Small tables with named rows and columns. After each table, cells are looked up by row and column.

Zolo:
        Tun  Miv  Sifuse  Letunur  Zef  Durug  Gom  Duse  Beban  Nekirib
Lokezo   62   71     167       64  102    152  102   142    135       91
Nusade   78   87      49      152   95     72   80   161    108       99
Doziba  126  109     181      121  150     50  148   150    124      129
Dodep    74   92      54      152  112    116  117   187    137       93
Viba     78   90     143       53  102    143   53   153     82      112
Vobap   150  133     167      140  160     58  151   150    140      129
Kizuki   50   92     134       53   87    143   74   138    168      107
Nazad    98  101      58      148  122    125   96   199    124      101
Pap     102  138     120       98   85     36   74    56    127      119
Dofevo  186  165     134      106  140    166   77   105     96       97

Letunur of Dofevo: 106
Tun of Doziba: 126
Tun of Pap: 102
Miv of Kizuki: 92
Duse of Nazad: 199
Letunur of Viba: 53
Which row has the largest Beban? Kizuki

Bif =
,Mifa,Dugo,Pilelut,Zug,Nuvoda,Dined,Bos
Rogu,69,-16,-497,0,-316,-312,692
Dok,270,-632,-221,-141,-70,-73,117
Vid,-392,21,281,-621,-282,-141,298
Vil,-171,125,-9,237,-93,90,32

Zug of Dok = -141
Nuvoda of Vil = -93
Dined of Rogu = -312
Pilelut of Vil = -9
Mifa of Vid = -392
Mifa of Rogu = 69
Mifa of Dok = 270
Dined of Vil = 90
Pilelut of Vid = 281
Nuvoda of Rogu = -316
Bos of Vil = 32
Nuvoda of Vid = -282
Dugo of Vil = 125
Dugo of Rogu = -16
Mifa of Vil = -171
Zug of Vid = -621
Dined of Vid = -141
Bos of Vid = 298
Dined of Dok = -73

Paru =
,Bub,Suz,Sen,Zosolem,Gif,Geger
Sok,3705,3669,4589,2768,1702,2244
Rek,6508,6234,8317,7025,6287,6854
Mag,5418,6879,6769,6392,6917,7376
Ponom,2232,808,2313,2205,1005,1883
Tipos,2069,2805,3245,4114,3349,5604
Rak,7086,8521,9141,7960,6551,9217
Nebe,8797,9813,9243,7864,9078,4732
Fusi,1421,978,72,591,925,1207
Fud,5720,8908,8754,8764,9566,8655
Fara,6772,7469,7766,6812,9165,8085

What is the Bub of Rek in Paru?
6508
What is the Sen of Nebe in Paru?
9243
What is the Geger of Mag in Paru?
7376
What is the Suz of Fusi in Paru?
978
What is the Sen of Fud in Paru?
8754
What is the Bub of Fara in Paru?
6772
What is the Suz of Rek in Paru?
6234
What is the Geger of Tipos in Paru?
5604
What is the Sen of Mag in Paru?
6769

Table Femo
,Vav,Zabomop,Gav,Gotebu,Nosit,Zetosob,Dituk
Divaliz,0.380,0.444,0.495,0.410,0.384,0.409,0.407
Vos,0.836,0.096,0.716,0.450,0.120,0.785,0.316
Numit,0.271,0.614,0.707,0.527,0.572,0.656,0.580
Gadir,0.510,0.393,0.393,0.445,0.407,0.405,0.445
Gid,0.276,0.608,0.525,0.486,0.431,0.462,0.565

Numit, Nosit -> 0.572
Gid, Zabomop -> 0.608
Gadir, Nosit -> 0.407
Vos, Dituk -> 0.316
Divaliz, Zabomop -> 0.444
Vos, Zetosob -> 0.785
Divaliz, Vav -> 0.380
Vos, Zabomop -> 0.096
Divaliz, Nosit -> 0.384
Gid, Gotebu -> 0.486
Gadir, Dituk -> 0.445
Gid, Zetosob -> 0.462
Divaliz, Gotebu -> 0.410
Vos, Gav -> 0.716
Gadir, Zabomop -> 0.393

Godeb:
        Kur  Lor  Zaroga  Puz  Zel  Sev  Galoze
Nedo    154  173     148  196  191  125     116
Mun     103  205     188  213  143   47      53
Tusuro  126  151     131  139  124  131     114
Nal     152  163     110  159  119  168     135
Vuvis   124  131     135  106  117  135     133
Mis     170  194     151  202  156  162     122
Dema    180   98     194  128  146  155     192
Kivufu  157  154     161  151  147  154     155
Pozo    122  130     129  103  116  138     134
Fim     150  167     176  167  188  147     160
Tumaga  115  135     134  128  122  108     112
Sedob   128  119     139  110  118  133     136

Galoze of Mis is 122
Lor of Sedob is 119
Zel of Nal is 119
Zaroga of Kivufu is 161
Lor of Fim is 167
Puz of Mun is 213
Galoze of Vuvis is 133
Lor of Dema is 98
Sev of Mun is 47
Galoze of Nedo is 116
Galoze of Nal is 135
Zel of Tumaga is 122
Zel of Kivufu is 147
Lor of Tusuro is 151
Kur of Tusuro is 126
Puz of Nedo is 196
Zaroga of Tumaga is 134
Lor of Tumaga is 135
Sev of Sedob is 133

